Here is a tiny trained network, its code and every weight. The questions are about switching its units off for an input and a target symbol, where a switched-off unit gives its printed mean instead of its output.

import numpy as np


def w(rows, s, z=0):
    codes = np.array(rows[::2]) - 128.0
    scale = np.full(codes.shape[1], s)
    scale[-1] = z or s
    return codes * scale


def f(y):
    return np.maximum(y, 0)


def softmax(a):
    e = np.exp(a - a.max(-1, keepdims=True))
    return e / e.sum(-1, keepdims=True)


def log_softmax(a):
    a = a - a.max(-1, keepdims=True)
    return a - np.log(np.exp(a).sum(-1, keepdims=True))


def net(x, mask):
    ids = ['δεζξσφψ'.index(c) for c in x.split()]
    T = len(ids)
    res = E[ids] + P[:T]
    r = res
    for j in range(3):
        rows = slice(4 * j, 4 * j + 4)
        q, k, v = (r @ M[0][rows].T for M in (Q, K, V))
        z = softmax(np.where(np.tri(T) > 0, q @ k.T / 4**0.5, -1e9)) @ v
        o = O[0][rows]
        res = res + np.where(mask[j], z, o[:, -1]) @ o[:, :-1]
    y = f(res @ A[0][:, :-1].T + A[0][:, -1])
    res = res + np.where(mask[3:15], y, B[0][:, -1]) @ B[0][:, :-1]
    return log_softmax(res[-1] @ U[:, :-1].T + U[:, -1])


Q, K, V, O, A, B = {}, {}, {}, {}, {}, {}
E = w([
[166,151,81,126],'δ',
[156,117,165,55],'ε',
[147,174,29,8],'ζ',
[113,213,144,104],'ξ',
[208,90,106,100],'σ',
[169,144,175,135],'φ',
[168,147,118,170],'ψ',
],0.015)
P = w([
[2,19,113,159],'0',
[213,160,193,78],'1',
[216,179,186,74],'2',
[212,181,173,100],'3',
[238,185,154,96],'4',
[231,187,164,102],'5',
[230,197,134,117],'6',
[234,193,166,101],'7',
[237,216,138,108],'8',
[244,198,156,104],'9',
[247,211,153,93],'10',
[250,219,143,97],'11',
[253,226,148,108],'12',
],0.0056)
Q[0] = w([
[156,148,187,126],'head 0',
[71,95,137,151],'head 0',
[66,69,77,131],'head 0',
[156,106,138,172],'head 0',
[251,172,141,83],'head 1',
[85,69,99,132],'head 1',
[216,139,141,110],'head 1',
[96,116,127,124],'head 1',
[250,219,82,87],'head 2',
[111,80,147,139],'head 2',
[57,126,134,150],'head 2',
[93,156,128,124],'head 2',
],0.013)
K[0] = w([
[28,97,104,143],'head 0',
[154,141,91,116],'head 0',
[201,171,132,82],'head 0',
[136,136,129,178],'head 0',
[52,111,7,33],'head 1',
[218,170,249,139],'head 1',
[100,124,65,84],'head 1',
[140,133,162,149],'head 1',
[83,35,137,176],'head 2',
[156,190,155,123],'head 2',
[151,175,102,129],'head 2',
[113,144,116,121],'head 2',
],0.014)
V[0] = w([
[79,165,117,162],'head 0',
[178,130,209,77],'head 0',
[106,220,146,140],'head 0',
[27,156,140,55],'head 0',
[127,196,144,101],'head 1',
[110,134,120,37],'head 1',
[205,110,138,83],'head 1',
[182,155,163,145],'head 1',
[93,105,201,252],'head 2',
[57,155,210,168],'head 2',
[70,175,82,200],'head 2',
[150,141,21,190],'head 2',
],0.011)
O[0] = w([
[144,184,126,136,112],'head 0',
[76,95,178,133,143],'head 0',
[111,209,171,192,123],'head 0',
[76,179,73,125,121],'head 0',
[114,154,142,195,180],'head 1',
[85,119,54,195,254],'head 1',
[96,75,144,155,203],'head 1',
[119,109,203,139,106],'head 1',
[145,91,252,155,106],'head 2',
[105,158,239,148,100],'head 2',
[214,185,186,128,108],'head 2',
[229,132,100,113,131],'head 2',
],0.011,0.0084)
A[0] = w([
[148,61,110,226,132],'neuron 0',
[109,62,186,82,109],'neuron 1',
[74,192,75,50,195],'neuron 2',
[55,33,121,167,18],'neuron 3',
[50,158,154,191,102],'neuron 4',
[92,124,18,152,101],'neuron 5',
[120,237,148,151,113],'neuron 6',
[199,184,225,48,2],'neuron 7',
[192,63,202,191,168],'neuron 8',
[57,78,253,207,87],'neuron 9',
[166,115,64,131,113],'neuron 10',
[171,106,95,186,123],'neuron 11',
],0.0067,0.006)
B[0] = w([
[120,100,106,68,204],'neuron 0',
[92,222,135,138,141],'neuron 1',
[111,128,182,237,205],'neuron 2',
[245,178,197,207,176],'neuron 3',
[182,85,70,73,182],'neuron 4',
[105,132,218,93,249],'neuron 5',
[124,82,99,185,160],'neuron 6',
[166,46,168,188,152],'neuron 7',
[65,61,205,60,179],'neuron 8',
[117,243,47,3,166],'neuron 9',
[133,184,131,80,193],'neuron 10',
[150,104,156,107,188],'neuron 11',
],0.0059,0.011)
U = w([
[254,244,106,75,73],'δ',
[42,81,149,167,249],'ε',
[108,208,103,87,2],'ζ',
[140,243,170,227,234],'ξ',
[114,36,75,84,148],'σ',
[85,227,204,17,55],'φ',
[180,125,227,160,104],'ψ',
],0.0049,0.0028)

Each question gives the input, a string of symbols that net reads in full, and the target symbol t.
The units are the heads (4 rows each of Q, K, V and O) and the neurons (one row each of A and B). Each row of codes is followed by its name. A weight is (code - 128) times the scale printed after its matrix; where a second scale follows, it is the last column's (O, A, B and U).
mask holds one flag per unit, heads first, then neurons. A switched-off unit (its flag False) gives its mean, the last column of its rows in O or B, instead of its output. The means were averaged over made-up inputs and are rounded, as every weight is.
A unit's drop is (log p(t) with every unit on - log p(t) with that unit switched off) / (log p(t) with every unit on - log p(t) with every unit switched off).
unit that matters most: the unit with the biggest drop
k most important neurons: the k neurons with the biggest drops, biggest first
heads that matter: for each layer, one digit per head in row order, 1 if its drop is at least 0.15 and else 0, layers parted by /
drop when u is switched off: that unit's drop, to one decimal
input ξ δ ξ, target ξ: unit that matters most : head 0
input ξ δ ξ φ ζ, target ξ: heads that matter : 101
input σ σ δ ψ φ ψ δ ψ φ δ ζ ψ, target σ: heads that matter : 101
input δ δ σ φ ξ ψ δ, target δ: heads that matter : 011
input ξ δ δ δ δ ζ ξ σ φ ε, target ξ: 2 most important neurons : (neuron 8; neuron 2)
input ξ ε φ δ ψ ψ φ ψ ε ε, target ξ: heads that matter : 110
input φ ξ ψ δ σ δ δ δ δ ψ δ, target φ: heads that matter : 011
input ξ δ φ φ δ ψ δ ζ, target ξ: heads that matter : 001
input ξ ε ζ, target ε: heads that matter : 010
input ε ε ε ζ δ ε ξ ζ ψ δ ψ φ δ, target ε: heads that matter : 001
input ψ δ ψ ψ ξ φ ε δ φ σ, target ψ: 2 most important neurons : (neuron 7; neuron 8)
input ε σ φ ξ δ σ ε φ σ, target ε: drop when neuron 3 is switched off : -0.1
input φ σ δ δ ψ σ ε, target φ: drop when neuron 9 is switched off : 0.5
input δ δ ψ ψ ε, target δ: unit that matters most : head 2
input σ ξ δ ε φ δ σ ψ δ ξ ε, target σ: drop when neuron 0 is switched off : -0.1
input δ ψ ε φ ψ ε ψ δ ε φ φ σ, target δ: drop when head 2 is switched off : 0.5
